Below is a small trained network, with its code and all its weights. Each question gives an input and a class and asks what happens when units are switched off, that is, made to give their printed mean instead of their output.

import numpy as np


def w(rows, s, z=0):
    codes = np.array(rows[::2]) - 128.0
    scale = np.full(codes.shape[1], s)
    scale[-1] = z or s
    return codes * scale


def norm(h):
    return h / np.sqrt((h * h).mean(-1, keepdims=True) + 1e-5)


def f(y):
    return np.maximum(y, 0)


def log_softmax(a):
    a = a - a.max(-1, keepdims=True)
    return a - np.log(np.exp(a).sum(-1, keepdims=True))


def net(x, mask):
    res = np.array(x, float).reshape(1, 3) / 4 @ E
    u = 0
    for l in range(3):
        y = f(norm(res) @ A[l][:, :-1].T + A[l][:, -1])
        res = res + np.where(mask[u : u + 6], y, B[l][:, -1]) @ B[l][:, :-1]
        u += 6
    return log_softmax(norm(res)[-1] @ U[:, :-1].T + U[:, -1])


A, B = {}, {}
E = w([
[21,209,85,23],'x0',
[153,128,253,60],'x1',
[162,39,61,82],'x2',
],0.0054)
A[0] = w([
[92,189,122,39,2],'0.n0',
[79,136,126,188,182],'0.n1',
[136,181,153,119,25],'0.n2',
[120,216,187,171,11],'0.n3',
[121,73,136,69,107],'0.n4',
[131,85,253,98,109],'0.n5',
],0.013,0.0021)
B[0] = w([
[156,221,76,150,254],'0.n0',
[116,75,147,120,206],'0.n1',
[60,112,140,117,162],'0.n2',
[144,2,104,33,210],'0.n3',
[37,108,205,71,186],'0.n4',
[12,229,179,149,247],'0.n5',
],0.0082,0.0058)
A[1] = w([
[199,136,111,198,116],'1.n0',
[105,148,175,64,41],'1.n1',
[121,164,79,195,185],'1.n2',
[130,125,116,170,137],'1.n3',
[171,122,254,175,251],'1.n4',
[21,191,183,81,238],'1.n5',
],0.0099,0.0022)
B[1] = w([
[124,192,116,49,148],'1.n0',
[87,88,139,240,164],'1.n1',
[87,169,253,111,168],'1.n2',
[64,192,118,147,142],'1.n3',
[179,158,25,98,169],'1.n4',
[220,79,52,109,248],'1.n5',
],0.0064,0.011)
A[2] = w([
[100,123,90,66,232],'2.n0',
[173,127,89,75,169],'2.n1',
[83,68,40,161,4],'2.n2',
[1,131,182,196,248],'2.n3',
[134,44,135,61,80],'2.n4',
[211,124,108,206,50],'2.n5',
],0.0096,0.0019)
B[2] = w([
[211,30,217,207,254],'2.n0',
[166,148,116,119,210],'2.n1',
[45,130,224,139,205],'2.n2',
[17,134,205,160,211],'2.n3',
[110,60,129,2,193],'2.n4',
[133,201,109,48,166],'2.n5',
],0.0073,0.0063)
U = w([
[152,55,153,82,173],'0',
[192,250,63,96,141],'1',
[58,188,198,186,173],'2',
[168,144,181,159,119],'3',
[187,162,157,218,2],'4',
],0.013,0.0073)

Each question gives the input, the list of numbers given to net, and the class t.
The units are the neurons (one row each of A and B). Each row of codes is followed by its name. A weight is (code - 128) times the scale printed after its matrix; where a second scale follows, it is the last column's (A, B and U).
mask holds one flag per neuron, layer by layer. A switched-off neuron (its flag False) gives its mean, the last column of its row in B, instead of its output. The means were averaged over made-up inputs and are rounded, as every weight is.
A unit's drop is (log p(t) with every unit on - log p(t) with that unit switched off) / (log p(t) with every unit on - log p(t) with every unit switched off).
The circuit of an input: a set's keep is (log p(t) with only the set's units on - log p(t) with every unit switched off) / (log p(t) with every unit on - log p(t) with every unit switched off). Starting from the 12 units with the biggest drops (on a tie, the unit counted first), units are removed one at a time, each time the one whose removal leaves the highest keep (on an exact tie, the one counted first), for as long as the keep stays at least 0.8.
circuit, biggest first: the units of the circuit, biggest drop first
k most important neurons: the k neurons with the biggest drops, biggest first
k most important neurons of layer l: the k neurons of layer l with the biggest drops, biggest first
input [6,-7,3], class 2: 3 most important neurons : [1.n5 1.n4 0.n3]
input [3,-7,2], class 2: 2 most important neurons : [1.n5 0.n3]
input [-2,-2,1], class 3: 3 most important neurons : [0.n5 1.n0 0.n3]
input [-1,5,1], class 2: circuit, biggest first : [0.n5]
input [-6,-5,-7], class 0: circuit, biggest first : [0.n3 0.n5]
input [-4,-8,5], class 2: 2 most important neurons of layer 0 : [0.n3 0.n0]
input [5,3,-3], class 1: circuit, biggest first : [0.n0 1.n5]
input [-5,-6,-8], class 0: 2 most important neurons of layer 0 : [0.n3 0.n5]
input [5,4,-8], class 0: 2 most important neurons : [0.n3 1.n5]
input [4,4,-1], class 1: 2 most important neurons of layer 1 : [1.n5 1.n2]
input [2,5,3], class 2: 2 most important neurons of layer 0 : [0.n5 0.n4]
input [-3,-4,-1], class 2: 3 most important neurons : [1.n5 1.n3 0.n3]
input [2,-8,4], class 2: 2 most important neurons : [1.n5 0.n3]
input [5,1,0], class 1: circuit, biggest first : [0.n0]
input [-3,-5,3], class 2: 2 most important neurons : [1.n5 0.n3]
input [-4,7,-8], class 0: 4 most important neurons of layer 1 : [1.n5 1.n4 1.n2 1.n3]
input [8,8,0], class 1: 2 most important neurons : [0.n0 1.n5]
input [-7,-8,-2], class 2: 2 most important neurons : [1.n5 1.n3]
input [7,5,5], class 1: 2 most important neurons of layer 0 : [0.n0 0.n3]
input [7,2,-6], class 1: 2 most important neurons : [0.n0 0.n4]
input [4,-7,3], class 2: 3 most important neurons : [1.n5 0.n3 0.n4]
input [-7,6,2], class 1: 2 most important neurons of layer 1 : [1.n4 1.n5]
input [-7,-5,-4], class 1: 2 most important neurons : [0.n5 1.n4]
input [-2,-3,-4], class 0: most important neuron of layer 0 : [0.n3]
